Below are the code and all the weights of a small trained network. Each question names an input and a class and asks about switching units off, where a switched-off unit gives its printed mean instead of its output.

import numpy as np


def w(rows, s, z=0):
    codes = np.array(rows[::2]) - 128.0
    scale = np.full(codes.shape[1], s)
    scale[-1] = z or s
    return codes * scale


def norm(h):
    return h / np.sqrt((h * h).mean(-1, keepdims=True) + 1e-5)


def f(y):
    return np.maximum(y, 0)


def log_softmax(a):
    a = a - a.max(-1, keepdims=True)
    return a - np.log(np.exp(a).sum(-1, keepdims=True))


def net(x, mask):
    res = np.array(x, float).reshape(1, 5) / 4 @ E
    u = 0
    for l in range(2):
        y = f(norm(res) @ A[l][:, :-1].T + A[l][:, -1])
        res = res + np.where(mask[u : u + 6], y, B[l][:, -1]) @ B[l][:, :-1]
        u += 6
    return log_softmax(norm(res)[-1] @ U[:, :-1].T + U[:, -1])


A, B = {}, {}
E = w([
[94,153,137,79,229,187,201,61,162],'x0',
[178,149,175,130,138,178,26,73,143],'x1',
[169,253,85,167,120,251,202,166,52],'x2',
[113,116,241,101,147,192,124,146,55],'x3',
[186,103,102,34,80,96,117,35,104],'x4',
],0.0082)
A[0] = w([
[198,195,46,109,64,140,115,80,54,54],'L0N1',
[185,210,120,158,64,145,44,153,61,36],'L0N2',
[139,79,125,126,105,110,35,140,126,80],'L0N3',
[120,131,216,168,106,128,98,250,73,72],'L0N4',
[121,118,76,143,80,40,162,118,141,187],'L0N5',
[161,98,135,105,64,108,106,156,49,6],'L0N6',
],0.013,0.0023)
B[0] = w([
[87,223,198,158,92,171,189,103,161,231],'L0N1',
[116,130,150,189,95,186,111,71,181,239],'L0N2',
[161,140,156,163,75,97,116,89,110,210],'L0N3',
[121,101,133,82,69,245,140,172,153,254],'L0N4',
[132,97,59,40,184,91,99,158,130,230],'L0N5',
[130,89,110,179,224,104,178,145,184,190],'L0N6',
],0.012,0.0091)
A[1] = w([
[120,68,195,161,97,14,44,103,140,7],'L1N1',
[85,116,221,189,117,170,75,184,90,19],'L1N2',
[161,176,112,82,115,122,233,62,8,166],'L1N3',
[90,117,162,173,121,99,78,248,75,174],'L1N4',
[201,141,121,138,97,105,44,85,171,98],'L1N5',
[127,222,69,120,115,102,208,97,170,227],'L1N6',
],0.016,0.002)
B[1] = w([
[133,229,191,47,100,55,127,152,55,213],'L1N1',
[111,196,136,178,7,142,136,136,125,225],'L1N2',
[181,68,167,137,48,180,84,73,145,183],'L1N3',
[169,27,94,131,133,178,101,80,180,157],'L1N4',
[50,171,204,87,85,187,172,122,138,200],'L1N5',
[82,136,101,192,156,129,140,231,131,245],'L1N6',
],0.014,0.012)
U = w([
[82,146,40,214,207,82,142,198,142,123],'0',
[146,110,194,127,211,108,127,23,120,75],'1',
[97,141,169,202,35,222,131,140,168,200],'2',
[142,14,64,67,112,74,80,160,126,101],'3',
[191,73,156,167,128,140,76,2,62,2],'4',
[133,108,118,204,186,151,106,151,37,21],'5',
[96,191,195,65,75,32,98,133,67,150],'6',
],0.014,0.0049)

Each question gives the input, the list of numbers given to net, and the class t.
The units are the neurons (one row each of A and B). Each row of codes is followed by its name. A weight is (code - 128) times the scale printed after its matrix; where a second scale follows, it is the last column's (A, B and U).
mask holds one flag per neuron, layer by layer. A switched-off neuron (its flag False) gives its mean, the last column of its row in B, instead of its output. The means were averaged over made-up inputs and are rounded, as every weight is.
A unit's drop is (log p(t) with every unit on - log p(t) with that unit switched off) / (log p(t) with every unit on - log p(t) with every unit switched off).
The circuit of an input: a set's keep is (log p(t) with only the set's units on - log p(t) with every unit switched off) / (log p(t) with every unit on - log p(t) with every unit switched off). Starting from all 12 units, units are removed one at a time, each time the one whose removal leaves the highest keep (on an exact tie, the one counted first), for as long as the keep stays at least 0.8.
units of the circuit, in order: the units of the circuit, biggest drop first
k most important neurons: the k neurons with the biggest drops, biggest first
k most important neurons of layer l: the k neurons of layer l with the biggest drops, biggest first
drop of u: that unit's drop, to one decimal
input [3,5,6,-8,-7], class 0: units of the circuit, in order => [L0N4; L1N6]
input [1,-1,0,7,6], class 4: units of the circuit, in order => [L1N3; L0N4; L1N6]
input [-3,-8,5,-7,7], class 0: units of the circuit, in order => [L1N6]
input [6,5,-8,4,-7], class 6: units of the circuit, in order => [L1N1; L0N4; L0N1]
input [-1,-6,4,-5,7], class 0: 2 most important neurons => [L1N6; L0N5]
input [-8,-4,8,-4,8], class 0: units of the circuit, in order => [L1N6; L0N6]
input [3,0,-6,-5,-8], class 6: units of the circuit, in order => [L0N4; L1N1]
input [3,2,-1,-2,-3], class 0: 3 most important neurons => [L0N4; L0N2; L0N3]
input [-5,-1,3,-2,5], class 0: 3 most important neurons => [L0N6; L1N6; L0N5]
input [2,-3,-5,-7,-1], class 3: 2 most important neurons => [L0N5; L0N1]
input [6,-6,-2,6,1], class 4: 4 most important neurons of layer 0 => [L0N1; L0N4; L0N2; L0N6]
input [1,-1,-2,-4,2], class 3: 3 most important neurons of layer 0 => [L0N5; L0N1; L0N2]
input [-5,-5,2,-1,7], class 0: drop of L0N6 => 0.2
input [-1,-7,-1,-3,3], class 3: units of the circuit, in order => [L0N5]
input [8,7,-4,-7,0], class 6: drop of L0N4 => 0.8
input [8,-3,-8,8,4], class 6: drop of L0N4 => 1.0
